[[ 2.84 -0.47 -0.57  8.12  0.54 -1.30  0.10 -2.75 -0.77 -0.05  0.47]
 [-1.67  0.09  1.91 -4.81 -0.31  1.41 -0.05 -0.92 -0.12  0.85 -0.35]
 [ 0.52  2.32 -0.67  3.01 -0.07  1.42 -0.47  0.35 -1.19 -0.14 -0.54]
 [ 6.07 -1.57  1.97  3.48  0.37 -0.86 -0.01 -0.17 -0.96 -1.35 -0.17]
 [-2.05 -0.05 -0.26 -0.70 -0.60 -0.35 -0.63 -0.75  1.14  0.68 -0.56]
 [-2.96  0.62 -0.26  7.17  0.23 -2.39 -0.31  1.21 -1.59 -1.30  0.01]
 [-0.76  1.08  2.26 -0.71  0.36 -0.79 -0.70  1.92 -0.76 -0.38 -0.15]
 [-1.00  1.13 -1.93 -2.37 -0.85 -1.62 -0.05 -1.33 -2.15  0.24 -1.00]
 [ 3.01 -0.72  0.93  2.31 -0.45  1.75  0.18 -0.88 -2.77  0.89  1.02]
 [ 0.30  1.53  2.13 -1.82  0.07 -0.46 -0.42 -0.88  0.57 -1.08  0.49]
 [ 6.05  0.00 -1.43 -3.12 -0.58  1.41 -0.67  0.63  0.29 -0.08  1.17]
 [-0.46 -0.25 -2.35 -0.86 -0.71 -2.95  0.34 -0.29 -0.31  0.39  0.44]] Out: -0.46

[[-2.93  1.30 -3.16  1.81 -2.74  2.58  0.13  6.50 -4.10 -3.25  1.43  0.47
  -3.83  0.15 -3.76 -1.64]
 [-3.12  1.35 -2.91  2.14 -2.79  2.70 -0.07  6.45 -3.98 -3.22  1.65  0.50
  -3.76  0.40 -3.64 -1.44]
 [-2.82  1.16 -3.41  1.58 -2.61  2.41  0.35  6.47 -4.15 -3.39  1.19  0.51
  -3.83 -0.01 -3.86 -1.90]
 [-2.70  1.07 -3.72  1.32 -2.56  2.27  0.58  6.41 -4.20 -3.32  0.91  0.50
  -3.89 -0.18 -4.01 -2.04]
 [-3.37  1.51 -2.39  2.53 -2.89  3.03 -0.57  6.43 -3.87 -3.07  2.14  0.46
  -3.63  0.80 -3.44 -1.11]
 [-2.51  0.98 -3.93  1.11 -2.51  2.06  0.80  6.42 -4.22 -3.41  0.68  0.50
  -3.85 -0.40 -4.10 -2.19]] Out: -2.51

[[ 1.00  0.22 -1.02 -2.37 -0.34 -2.60  3.52 -2.27 -1.51  0.87 -0.12 -4.97
   2.98  3.53  4.23]
 [-0.13  1.61  2.92 -1.17 -0.73  0.65 -0.28  0.44  1.48 -5.07  3.69 -1.95
  -2.48 -4.04  1.78]
 [ 0.10  0.99  0.19  0.14 -0.55 -2.11  5.05  1.35  2.41  3.80 -2.33  3.29
  -1.83  0.10 -5.55]
 [ 0.60 -5.50 -0.38 -6.15  1.70  2.57  5.20  1.25 -1.21 -8.49  3.14 -0.53
  -2.24 -0.77  2.78]
 [ 1.05  3.93  0.14  5.50  0.47  2.98 -7.03 -0.56  0.92 -0.26  0.77  3.09
   0.13 -0.72  4.66]
 [-0.78  2.78 -4.63  0.94  0.68 -1.27  1.22 -0.39  3.07 -4.15 -1.03 -3.82
  -7.32 -0.03  2.51]
 [-0.81  1.24  4.04 -8.31  0.20 -0.83  0.72  3.07  0.32  6.63  1.14  5.68
   1.18  0.25 -2.35]
 [ 0.33 -0.95 -0.82 -0.91 -0.02  0.94 -0.39 -0.17 -0.04  4.39 -0.70 -1.63
   2.15 -1.59  1.58]
 [-0.69  5.13 -2.12 -3.28  0.49 -2.67  5.16 -2.02  0.37 -3.69 -0.80 -2.27
   0.61  1.71  3.98]
 [-0.88 -3.66  0.98  5.65 -0.76  1.21 -4.31 -0.74 -1.66 -7.82 -0.72 -3.06
  -5.75 -2.03 -5.38]
 [-0.71  0.29  1.65  6.83  0.00 -0.40  2.05  1.70  0.22 -5.28 -0.84 -7.19
   4.26 -2.04  0.05]] Out: -0.71

[[ 5.46 -0.47 -1.15  0.37 -2.01  4.79 -2.19  0.14  3.48]
 [ 4.19 -1.30 -3.73  0.88 -1.19  1.92 -1.24  3.17  1.78]
 [-3.84 -2.32 -1.11  0.70  4.79 -5.90  3.93  1.60 -6.04]
 [ 0.10  0.77  1.77 -1.04  0.82 -1.68  0.06 -2.57 -0.40]
 [-0.61  1.38  2.62 -1.18 -0.52 -0.93  2.87  4.47 -1.10]
 [ 3.11  0.88 -2.02  0.62 -3.55  1.47 -1.30 -1.24  1.50]
 [-4.32  0.01  3.46 -1.30  3.97 -1.22  2.43  1.21 -3.20]
 [ 1.34  1.20  1.58 -4.65 -2.98  2.94 -1.69  6.85  2.64]
 [ 7.12 -0.65 -3.59 -1.48 -2.86 -0.15 -2.40  4.10  3.62]
 [ 0.27 -0.50 -1.25 -1.23  0.27  3.82 -2.32 -0.52 -0.09]] Out: 0.27

[[-0.88  5.60 -6.29  6.63 -4.62 -2.36  3.50 -0.71]
 [-1.84  3.32 -2.82  8.30 -1.42 -3.87 -5.93  0.72]
 [ 1.14 -1.47 -3.17  3.02 -4.78 -2.01 -0.35 -1.67]
 [-4.78 -1.90 -1.73  2.92 -2.80  7.30  5.04  4.32]
 [-0.44 -0.77  1.53 -0.80  1.41 -1.16  0.56  0.05]
 [ 0.02  1.96  2.31 -4.42  6.55  1.38  0.75 -5.82]
 [ 1.96 -0.41  1.12 -4.19  3.25 -2.42 -6.33 -2.63]
 [-4.39 -4.71 -2.49 -4.97  3.64  2.54 -4.19  2.65]
 [-6.00  1.11 -1.67  7.97 -2.70 -2.54 -6.21  0.66]
 [ 0.07  1.63  6.81 -4.46  3.29  5.00 -0.08 -0.12]
 [-4.15 -3.85 -1.06 -3.49  3.51  3.32 -3.41  3.65]
 [-4.72 -3.62 -0.81 -4.02  2.98  3.07 -1.61  3.73]] Out: -4.72
---
[[-1.14  0.41 -1.74 -1.74]
 [-1.41 -0.57 -6.37 -0.74]]: -0.74

[[ 1.09  3.97 -1.48  2.10  3.21  1.74  5.51]
 [-1.47 -3.63  1.47  2.60  3.16 -4.74 -3.47]
 [ 3.92  1.23 -2.89 -6.08  0.07 -2.11 -1.75]]: -3.47

[[-4.08  4.52  0.33  0.13 -2.72]
 [ 4.50  1.96 -4.99 -6.70  0.42]
 [-5.39 -5.71 -1.32 -0.62 -3.57]]: 0.42

[[-7.66 -4.93  4.84  3.66  7.78 -2.00]
 [ 5.41 -4.29 -4.54  4.98  6.02 -5.26]
 [ 3.38 -0.34  4.95 -6.20  3.80 -4.57]]: -5.26

[[-0.57 -6.76  4.35 -0.70 -1.26  3.28  6.44]
 [-0.88 -6.76  3.07  0.82 -0.39  3.16  5.84]
 [-0.56 -6.76  4.49 -0.78 -1.42  3.19  6.39]]: 5.84

[[-3.50  1.06  7.32  2.78 -7.12  2.89]
 [-4.79  0.10  5.11 -3.07  2.78 -2.66]
 [-2.35 -1.77 -0.10 -3.43 -2.17  3.48]]: -2.66
---
[[5992 4784 5549 5821]
 [3971 1135 7011 8769]] >> 4784

[[ 924  485   74  733  325 -140  735]
 [ 159  562 -374  508  559 -880 -300]] >> 325

[[0 9 3 6 4 4]
 [2 3 6 6 4 6]] >> 6

[[2 7 6 5 2 2 4]
 [6 9 7 7 3 4 7]] >> 2

[[64 28 81 30 38 94]
 [11 15  5 12 33  1]] >> 30

[[349 881 574 638 105 574]
 [545 673 307 649 644 981]] >> 638

[[196  80 125 114 200  36]
 [ 92  88  75  82 102  88]] >> 114

[[-17 -40 -44 -14  -3 -27 -18]
 [-10  29  12  17  18 -13  29]] >> -3
---
[[ 0.44  4.06 -3.17  3.77  0.10 -0.41]
 [-0.45 -4.04  3.84 -3.54 -0.57  0.84]
 [ 0.42  2.30 -6.27  1.00  3.34 -3.27]]: -3.17

[[-7.97 -3.13 -3.89  5.63  0.29 -2.82]
 [ 0.30 -0.67 -0.58 -0.84  2.57 -0.56]
 [-1.25  2.15 -0.35 -2.98 -0.50 -1.94]]: -3.89

[[-4.14 -1.68  7.35  2.42 -4.85  0.86  3.56]
 [-2.73  0.08  2.90  3.66  4.19 -2.01  1.02]
 [-2.85  5.72  2.30 -0.02 -3.10  0.47 -0.24]]: 7.35

[[-0.44  3.21  1.69  4.83  4.95  1.40]
 [ 1.99 -1.91  3.85  8.42 -0.61  2.20]
 [-5.37  6.21  2.21 -8.12  0.73 -0.65]]: 1.69

[[-1.96  6.32 -6.04 -6.72]
 [-0.79  5.67  1.51 -2.08]
 [-2.95  5.77  0.35 -2.33]]: -6.04

[[ 2.17  6.36  3.19 -0.76 -0.80]
 [-2.67  5.01  1.57  2.24 -2.05]
 [-1.76 -2.41 -3.82  0.03  1.61]]: 3.19

[[ 2.02  0.16 -8.47 -1.32 -3.25  1.23  5.20]
 [ 4.84 -3.90  2.05  1.27  0.00  0.20 -4.80]
 [-1.44  1.62 -5.90 -1.76 -2.65 -0.06  3.29]]: -8.47
---
[-4.85 -0.12  3.63  2.21 -5.53 -1.53 -7.29]	-5.53

[[-0.33  0.06 -1.35 -1.89]
 [-6.96  0.77  2.27  0.32]]	-1.89

[-4.95  3.50 -7.37  0.00 -2.66  1.41]	-4.95

[-6.72  0.11  4.64  0.28]	0.11

[ 0.13  2.67  6.93  7.19 -1.78]	0.13

[[ 1.27  5.67  0.00  0.00]
 [ 2.07  0.53 -3.73 -1.84]
 [ 5.13  7.69  0.00  0.58]]	-1.84
---
(-1.1, 1.0, -0.4, -0.6, -0.9) -0.4, 1.0
(-66.995, -109.154, 47.156, -134.549, 128.246) 47.156, 128.246
(-0.15, -0.11, 0.15, -0.05, -0.15) 0.15, 0.15
(0.713, 1.071, -0.677, 0.960, 0.145, -1.029, 0.275) 0.960, 1.071
(0.090, 5.858, 7.099, -19.698, 3.736, -1.832, 16.333) -19.698, 16.333
(-19.3, 9.0, 6.7, 0.5, -2.5, -11.6, 18.3) 0.5, 18.3
